Here is a tiny trained network, its code and every weight. The questions are about switching its units off for an input and a class, where a switched-off unit gives its printed mean instead of its output.

import numpy as np


def w(rows, s, z=0):
    codes = np.array(rows[::2]) - 128.0
    scale = np.full(codes.shape[1], s)
    scale[-1] = z or s
    return codes * scale


def f(y):
    return y / 2 * (1 + np.tanh(0.7978845608 * (y + 0.044715 * y**3)))


def log_softmax(a):
    a = a - a.max(-1, keepdims=True)
    return a - np.log(np.exp(a).sum(-1, keepdims=True))


def net(x, mask):
    res = np.array(x, float).reshape(1, 7) / 4 @ E
    y = f(res @ A[0][:, :-1].T + A[0][:, -1])
    res = res + np.where(mask, y, B[0][:, -1]) @ B[0][:, :-1]
    return log_softmax(res[-1] @ U[:, :-1].T + U[:, -1])


A, B = {}, {}
E = w([
[218,176,217,238,151,41],'x0',
[109,130,140,146,114,139],'x1',
[130,128,128,127,127,126],'x2',
[97,44,102,118,60,2],'x3',
[130,154,80,165,97,136],'x4',
[135,128,137,120,121,127],'x5',
[25,241,143,52,125,27],'x6',
],0.0075)
A[0] = w([
[83,71,88,68,36,89,222],'N1',
[121,240,133,142,158,249,239],'N2',
[103,72,79,34,122,221,236],'N3',
[143,31,149,166,109,20,250],'N4',
[212,64,97,137,94,226,253],'N5',
[153,151,156,94,176,187,208],'N6',
[229,77,190,196,236,173,253],'N7',
[116,58,123,82,63,159,230],'N8',
[175,133,181,122,145,94,127],'N9',
[190,187,188,243,138,64,209],'N10',
[98,193,134,81,168,175,155],'N11',
[133,242,114,95,121,156,145],'N12',
[110,218,149,149,254,143,248],'N13',
[89,221,139,74,147,45,232],'N14',
[163,159,181,191,176,181,133],'N15',
[73,117,83,54,77,88,108],'N16',
[61,203,61,88,127,85,212],'N17',
[166,195,157,168,162,21,176],'N18',
[174,114,197,176,207,198,253],'N19',
],0.008,0.0042)
B[0] = w([
[23,74,92,175,189,67,191],'N1',
[219,195,118,63,198,230,211],'N2',
[87,81,42,71,231,196,211],'N3',
[117,39,107,214,58,49,214],'N4',
[199,78,17,163,223,124,223],'N5',
[143,191,139,137,221,199,171],'N6',
[219,138,48,210,71,122,244],'N7',
[108,73,67,130,243,71,181],'N8',
[190,132,107,200,160,42,153],'N9',
[210,142,203,172,41,76,234],'N10',
[141,158,197,53,121,233,161],'N11',
[165,149,220,89,100,203,159],'N12',
[198,192,229,59,100,200,200],'N13',
[44,207,242,143,94,144,200],'N14',
[195,188,159,146,123,173,179],'N15',
[45,125,119,88,185,95,165],'N16',
[62,142,228,45,177,99,183],'N17',
[136,146,254,206,60,80,202],'N18',
[230,163,46,180,168,116,217],'N19',
],0.0065,0.012)
U = w([
[180,135,18,92,206,208,92],'0',
[77,223,141,27,177,216,66],'1',
[102,46,32,156,186,73,254],'2',
[1,120,120,47,143,62,42],'3',
[229,185,102,209,135,154,63],'4',
[179,226,205,129,80,155,200],'5',
[202,30,68,175,18,52,24],'6',
[79,164,199,195,83,50,34],'7',
],0.0068,0.0041)

Each question gives the input, the list of numbers given to net, and the class t.
The units are the neurons (one row each of A and B). Each row of codes is followed by its name. A weight is (code - 128) times the scale printed after its matrix; where a second scale follows, it is the last column's (A, B and U).
mask holds one flag per neuron, in row order. A switched-off neuron (its flag False) gives its mean, the last column of its row in B, instead of its output. The means were averaged over made-up inputs and are rounded, as every weight is.
A unit's drop is (log p(t) with every unit on - log p(t) with that unit switched off) / (log p(t) with every unit on - log p(t) with every unit switched off).
The circuit of an input: a set's keep is (log p(t) with only the set's units on - log p(t) with every unit switched off) / (log p(t) with every unit on - log p(t) with every unit switched off). Starting from the 12 units with the biggest drops (on a tie, the unit counted first), units are removed one at a time, each time the one whose removal leaves the highest keep (on an exact tie, the one counted first), for as long as the keep stays at least 0.8.
units of the circuit, in order: the units of the circuit, biggest drop first
most important unit: the unit with the biggest drop
top k neurons: the k neurons with the biggest drops, biggest first
drop of u: that unit's drop, to one decimal
input [-1,-6,-7,1,-3,-3,-4], class 2: units of the circuit, in order : (N2 N13 N10)
input [0,-4,8,-7,7,4,6], class 1: units of the circuit, in order : (N7 N17)
input [-1,2,-3,-8,-1,-1,0], class 0: units of the circuit, in order : (N18 N2)
input [0,-6,8,-6,-8,-6,8], class 1: top 2 neurons : (N10 N7)
input [5,7,-6,2,0,0,-8], class 6: units of the circuit, in order : (N4 N2)
input [1,-6,6,-1,-1,-1,3], class 5: most important unit : N3
input [0,5,8,0,-3,3,4], class 1: units of the circuit, in order : (N10 N7)
input [-4,-3,7,2,-6,-6,-7], class 2: top 2 neurons : (N2 N13)
input [0,0,3,1,-4,3,7], class 3: drop of N10 : 0.4
input [4,1,0,-5,3,-2,1], class 5: drop of N5 : 0.2
input [0,4,6,3,-6,-8,8], class 3: drop of N7 : 0.3
